Below is a small trained network, with its code and all its weights. Each question gives an input and a class and asks what happens when units are switched off, that is, made to give their printed mean instead of their output.

import numpy as np


def w(rows, s, z=0):
    codes = np.array(rows[::2]) - 128.0
    scale = np.full(codes.shape[1], s)
    scale[-1] = z or s
    return codes * scale


def norm(h):
    return h / np.sqrt((h * h).mean(-1, keepdims=True) + 1e-5)


def f(y):
    return np.maximum(y, 0)


def log_softmax(a):
    a = a - a.max(-1, keepdims=True)
    return a - np.log(np.exp(a).sum(-1, keepdims=True))


def net(x, mask):
    res = np.array(x, float).reshape(1, 7) / 4 @ E
    u = 0
    for l in range(4):
        y = f(norm(res) @ A[l][:, :-1].T + A[l][:, -1])
        res = res + np.where(mask[u : u + 4], y, B[l][:, -1]) @ B[l][:, :-1]
        u += 4
    return log_softmax(norm(res)[-1] @ U[:, :-1].T + U[:, -1])


A, B = {}, {}
E = w([
[82,96,187,197],'x0',
[81,161,177,133],'x1',
[138,54,126,197],'x2',
[195,219,53,185],'x3',
[106,60,152,168],'x4',
[177,176,167,80],'x5',
[111,96,3,136],'x6',
],0.0056)
A[0] = w([
[149,139,60,45,18],'0.n1',
[160,152,54,152,6],'0.n2',
[34,177,174,183,156],'0.n3',
[116,254,137,135,158],'0.n4',
],0.0072,0.0021)
B[0] = w([
[46,113,120,79,216],'0.n1',
[149,124,146,167,208],'0.n2',
[2,161,110,170,214],'0.n3',
[176,83,32,119,254],'0.n4',
],0.0075,0.0031)
A[1] = w([
[64,132,146,103,157],'1.n1',
[122,204,2,110,186],'1.n2',
[90,247,180,121,189],'1.n3',
[242,145,114,170,252],'1.n4',
],0.008,0.0015)
B[1] = w([
[163,81,192,166,174],'1.n1',
[66,192,170,197,253],'1.n2',
[29,2,160,158,172],'1.n3',
[11,97,37,75,201],'1.n4',
],0.007,0.0062)
A[2] = w([
[139,203,94,207,165],'2.n1',
[71,120,127,86,6],'2.n2',
[147,129,152,164,41],'2.n3',
[99,2,114,189,185],'2.n4',
],0.0065,0.002)
B[2] = w([
[135,177,145,2,200],'2.n1',
[200,174,193,139,152],'2.n2',
[128,180,174,188,129],'2.n3',
[129,239,149,109,254],'2.n4',
],0.0088,0.0053)
A[3] = w([
[116,167,80,149,117],'3.n1',
[69,46,228,97,160],'3.n2',
[126,17,1,183,252],'3.n3',
[131,27,217,147,122],'3.n4',
],0.0075,0.0024)
B[3] = w([
[136,181,228,78,211],'3.n1',
[228,92,71,124,254],'3.n2',
[2,181,177,26,177],'3.n3',
[181,106,45,136,193],'3.n4',
],0.0069,0.0047)
U = w([
[24,20,172,184,104],'0',
[53,254,36,10,254],'1',
[204,36,79,31,10],'2',
],0.0073,0.0019)

Each question gives the input, the list of numbers given to net, and the class t.
The units are the neurons (one row each of A and B). Each row of codes is followed by its name. A weight is (code - 128) times the scale printed after its matrix; where a second scale follows, it is the last column's (A, B and U).
mask holds one flag per neuron, layer by layer. A switched-off neuron (its flag False) gives its mean, the last column of its row in B, instead of its output. The means were averaged over made-up inputs and are rounded, as every weight is.
A unit's drop is (log p(t) with every unit on - log p(t) with that unit switched off) / (log p(t) with every unit on - log p(t) with every unit switched off).
The circuit of an input: a set's keep is (log p(t) with only the set's units on - log p(t) with every unit switched off) / (log p(t) with every unit on - log p(t) with every unit switched off). Starting from the 12 units with the biggest drops (on a tie, the unit counted first), units are removed one at a time, each time the one whose removal leaves the highest keep (on an exact tie, the one counted first), for as long as the keep stays at least 0.8.
units of the circuit, in order: the units of the circuit, biggest drop first
unit that matters most: the unit with the biggest drop
k most important neurons: the k neurons with the biggest drops, biggest first
k most important neurons of layer l: the k neurons of layer l with the biggest drops, biggest first
drop of u: that unit's drop, to one decimal
input [-3,6,0,-7,-5,-1,-4], class 0: units of the circuit, in order -> 1.n3
input [8,-8,-8,-6,8,8,-6], class 2: units of the circuit, in order -> 3.n2; 1.n2
input [-8,6,8,-5,7,-8,2], class 1: 2 most important neurons of layer 2 -> 2.n1; 2.n2
input [8,-4,7,-6,-5,2,8], class 1: 2 most important neurons -> 1.n2; 2.n4
input [4,-6,7,2,4,-5,7], class 1: units of the circuit, in order -> 3.n3; 2.n4
input [-3,-5,0,-2,-1,8,-8], class 2: 2 most important neurons of layer 2 -> 2.n4; 2.n1
input [-1,2,-8,-1,1,-3,0], class 0: 2 most important neurons -> 0.n3; 1.n2
input [-1,-3,-3,0,0,-2,-8], class 2: 2 most important neurons -> 1.n2; 3.n2
input [-4,7,7,-4,5,-5,6], class 1: 3 most important neurons -> 3.n3; 1.n2; 2.n4
input [-1,5,-1,-3,-8,0,-4], class 0: 3 most important neurons -> 1.n3; 0.n3; 2.n1
input [-4,8,-4,-1,-3,2,-2], class 0: 4 most important neurons -> 1.n3; 1.n2; 2.n1; 2.n4
input [8,6,-3,7,-2,-2,-8], class 0: 2 most important neurons -> 1.n3; 0.n3
input [5,1,-2,-6,-6,0,-5], class 0: 3 most important neurons -> 0.n3; 1.n3; 2.n1
input [6,-3,1,-1,-1,-7,5], class 1: units of the circuit, in order -> 2.n4
input [7,-3,5,-8,-1,2,8], class 2: 3 most important neurons of layer 1 -> 1.n2; 1.n4; 1.n3
input [1,5,-3,4,8,5,-2], class 0: 2 most important neurons -> 1.n3; 0.n3
input [2,-4,-4,-2,-3,1,-2], class 2: 2 most important neurons of layer 0 -> 0.n2; 0.n1
input [2,7,-6,-8,-6,-7,2], class 0: 3 most important neurons of layer 1 -> 1.n1; 1.n3; 1.n4
input [-2,-2,-8,-5,0,1,-8], class 2: drop of 3.n2 -> 0.2
input [-5,4,-4,-5,-2,-1,-4], class 2: unit that matters most -> 3.n2
input [3,-1,7,7,3,-2,-8], class 1: drop of 0.n4 -> -0.2
input [-5,3,-8,-1,3,-7,-7], class 0: drop of 0.n3 -> 0.4
